Here is a tiny trained network, its code and every weight. The questions are about switching its units off for an input and a target symbol, where a switched-off unit gives its printed mean instead of its output.

import numpy as np


def w(rows, s, z=0):
    codes = np.array(rows[::2]) - 128.0
    scale = np.full(codes.shape[1], s)
    scale[-1] = z or s
    return codes * scale


def f(y):
    return y / 2 * (1 + np.tanh(0.7978845608 * (y + 0.044715 * y**3)))


def softmax(a):
    e = np.exp(a - a.max(-1, keepdims=True))
    return e / e.sum(-1, keepdims=True)


def log_softmax(a):
    a = a - a.max(-1, keepdims=True)
    return a - np.log(np.exp(a).sum(-1, keepdims=True))


def net(x, mask):
    ids = ['γημτψω'.index(c) for c in x.split()]
    T = len(ids)
    res = E[ids] + P[:T]
    u = 0
    for l in range(2):
        r = res
        for j in range(2):
            rows = slice(4 * j, 4 * j + 4)
            q, k, v = (r @ M[l][rows].T for M in (Q, K, V))
            z = softmax(np.where(np.tri(T) > 0, q @ k.T / 4**0.5, -1e9)) @ v
            o = O[l][rows]
            res = res + np.where(mask[u + j], z, o[:, -1]) @ o[:, :-1]
        u += 2
        y = f(res @ A[l][:, :-1].T + A[l][:, -1])
        res = res + np.where(mask[u : u + 4], y, B[l][:, -1]) @ B[l][:, :-1]
        u += 4
    return log_softmax(res[-1] @ U[:, :-1].T + U[:, -1])


Q, K, V, O, A, B = {}, {}, {}, {}, {}, {}
E = w([
[20,53,76],'γ',
[27,175,167],'η',
[151,88,7],'μ',
[180,237,60],'τ',
[81,131,56],'ψ',
[207,76,147],'ω',
],0.012)
P = w([
[220,229,190],'0',
[59,52,53],'1',
[77,72,60],'2',
[78,95,59],'3',
[90,105,44],'4',
[107,117,49],'5',
[102,134,50],'6',
[118,127,35],'7',
[119,141,40],'8',
[104,142,25],'9',
[116,143,13],'10',
[113,148,2],'11',
[118,140,35],'12',
],0.0033)
Q[0] = w([
[49,144,86],'0.h0',
[23,110,116],'0.h0',
[214,178,53],'0.h0',
[138,97,191],'0.h0',
[3,172,23],'0.h1',
[108,205,48],'0.h1',
[58,162,60],'0.h1',
[168,178,173],'0.h1',
],0.015)
K[0] = w([
[230,90,204],'0.h0',
[174,72,229],'0.h0',
[144,177,51],'0.h0',
[2,81,146],'0.h0',
[191,54,221],'0.h1',
[243,130,223],'0.h1',
[188,71,208],'0.h1',
[187,191,63],'0.h1',
],0.0098)
V[0] = w([
[208,151,10],'0.h0',
[253,112,129],'0.h0',
[36,99,180],'0.h0',
[230,151,56],'0.h0',
[148,79,37],'0.h1',
[72,27,138],'0.h1',
[71,142,197],'0.h1',
[112,182,239],'0.h1',
],0.0078)
O[0] = w([
[151,54,193,255],'0.h0',
[232,109,168,170],'0.h0',
[88,158,78,44],'0.h0',
[179,75,192,229],'0.h0',
[97,66,169,168],'0.h1',
[118,11,70,131],'0.h1',
[154,184,2,86],'0.h1',
[177,196,86,84],'0.h1',
],0.0072,0.0039)
A[0] = w([
[206,110,66,255],'0.n0',
[1,74,101,149],'0.n1',
[150,57,161,118],'0.n2',
[165,209,223,126],'0.n3',
],0.0053,0.0097)
B[0] = w([
[199,85,254,254],'0.n0',
[50,92,159,182],'0.n1',
[163,202,123,163],'0.n2',
[67,165,195,140],'0.n3',
],0.0071,0.0086)
Q[1] = w([
[248,69,139],'1.h0',
[105,144,187],'1.h0',
[89,148,75],'1.h0',
[65,146,163],'1.h0',
[124,102,202],'1.h1',
[67,122,138],'1.h1',
[143,130,41],'1.h1',
[147,149,72],'1.h1',
],0.012)
K[1] = w([
[246,72,191],'1.h0',
[97,128,170],'1.h0',
[122,155,51],'1.h0',
[67,139,148],'1.h0',
[138,180,134],'1.h1',
[69,142,135],'1.h1',
[127,58,94],'1.h1',
[137,76,116],'1.h1',
],0.012)
V[1] = w([
[141,151,30],'1.h0',
[78,133,98],'1.h0',
[253,178,95],'1.h0',
[64,87,147],'1.h0',
[88,92,208],'1.h1',
[105,36,126],'1.h1',
[129,64,96],'1.h1',
[180,92,74],'1.h1',
],0.008)
O[1] = w([
[142,37,169,7],'1.h0',
[217,64,65,59],'1.h0',
[82,119,233,145],'1.h0',
[205,146,36,127],'1.h0',
[243,190,55,168],'1.h1',
[232,134,171,79],'1.h1',
[203,116,208,72],'1.h1',
[117,126,253,72],'1.h1',
],0.0053,0.012)
A[1] = w([
[80,170,98,89],'1.n0',
[153,5,161,203],'1.n1',
[160,3,29,4],'1.n2',
[202,54,102,110],'1.n3',
],0.0071,0.003)
B[1] = w([
[208,121,119,193],'1.n0',
[177,69,125,227],'1.n1',
[42,151,254,253],'1.n2',
[102,85,120,172],'1.n3',
],0.0082,0.0035)
U = w([
[1,45,183,115],'γ',
[83,207,51,253],'η',
[195,37,148,146],'μ',
[82,221,243,69],'τ',
[200,139,99,93],'ψ',
[173,75,133,85],'ω',
],0.0052,0.0053)

Each question gives the input, a string of symbols that net reads in full, and the target symbol t.
The units are the heads (4 rows each of Q, K, V and O) and the neurons (one row each of A and B). Each row of codes is followed by its name. A weight is (code - 128) times the scale printed after its matrix; where a second scale follows, it is the last column's (O, A, B and U).
mask holds one flag per unit, layer by layer, with each layer's heads first. A switched-off unit (its flag False) gives its mean, the last column of its rows in O or B, instead of its output. The means were averaged over made-up inputs and are rounded, as every weight is.
A unit's drop is (log p(t) with every unit on - log p(t) with that unit switched off) / (log p(t) with every unit on - log p(t) with every unit switched off).
The circuit of an input: a set's keep is (log p(t) with only the set's units on - log p(t) with every unit switched off) / (log p(t) with every unit on - log p(t) with every unit switched off). Starting from all 12 units, units are removed one at a time, each time the one whose removal leaves the highest keep (on an exact tie, the one counted first), for as long as the keep stays at least 0.8.
circuit, biggest first: the units of the circuit, biggest drop first
unit that matters most: the unit with the biggest drop
top k neurons: the k neurons with the biggest drops, biggest first
top k neurons in layer l: the k neurons of layer l with the biggest drops, biggest first
heads that matter: for each layer, one digit per head in row order, 1 if its drop is at least 0.15 and else 0, layers parted by /
drop of u: that unit's drop, to one decimal
input η γ ω, target γ: circuit, biggest first => (0.h1 0.h0 1.n2 1.h0)
input τ τ η ω ψ η ψ ω, target η: circuit, biggest first => (0.n3 0.h1 1.h1 0.h0)
input τ ω τ γ η γ, target η: unit that matters most => 1.h1
input ω η η ω τ η γ ψ ψ ω, target τ: circuit, biggest first => (1.h0 0.h0 0.n0)
input ω η ψ η ω ω ω ω ψ γ η η μ, target τ: top 3 neurons in layer 0 => (0.n0 0.n1 0.n2)
input ψ ψ ω ω ω ψ, target μ: heads that matter => 10 / 01
input η γ μ η ψ τ η ω ψ, target γ: circuit, biggest first => (0.h1 0.h0 1.h1)
input γ τ τ ω τ ω, target τ: heads that matter => 01 / 10
input ω γ γ ψ, target τ: heads that matter => 10 / 10
input τ η γ γ μ τ η η, target η: heads that matter => 00 / 00
input γ τ ω γ ω μ, target μ: circuit, biggest first => (0.h0 1.h1 1.n1)
input ψ ω τ, target μ: top 2 neurons => (1.n2 1.n1)
input η μ ω τ τ, target γ: circuit, biggest first => (0.h0 0.h1 1.h1)
input η η τ η η ω ψ, target γ: top neuron => (0.n0)
input η ω ω γ ω γ ψ τ, target γ: circuit, biggest first => (0.h1 1.h1 0.h0)
input ψ ω ω η μ η η ψ ω τ ψ ψ, target μ: circuit, biggest first => (1.h1 0.h1 0.h0)
input ω η ω η ψ ψ ψ ω τ μ ω ω μ, target τ: circuit, biggest first => (1.h0 0.h0 0.n0)
input ω η ω, target η: heads that matter => 10 / 00
input η ω ω ω ψ η μ ψ μ τ γ μ, target γ: top 2 neurons => (1.n0 0.n0)
input ω γ τ, target τ: unit that matters most => 1.h0
input ψ γ γ ψ ω γ, target μ: top 3 neurons => (1.n1 0.n2 0.n3)
input τ ω ω τ τ η ω γ, target η: top 2 neurons => (0.n3 1.n2)
input η ψ η ψ η η ω γ ω, target γ: top 2 neurons => (1.n2 0.n2)
input ω η γ τ η η η η τ η γ γ γ, target τ: top 3 neurons in layer 0 => (0.n0 0.n1 0.n2)
input η ω γ τ μ, target γ: drop of 0.n0 => 0.0
input ψ η η η μ μ μ η, target η: drop of 0.h0 => 0.2
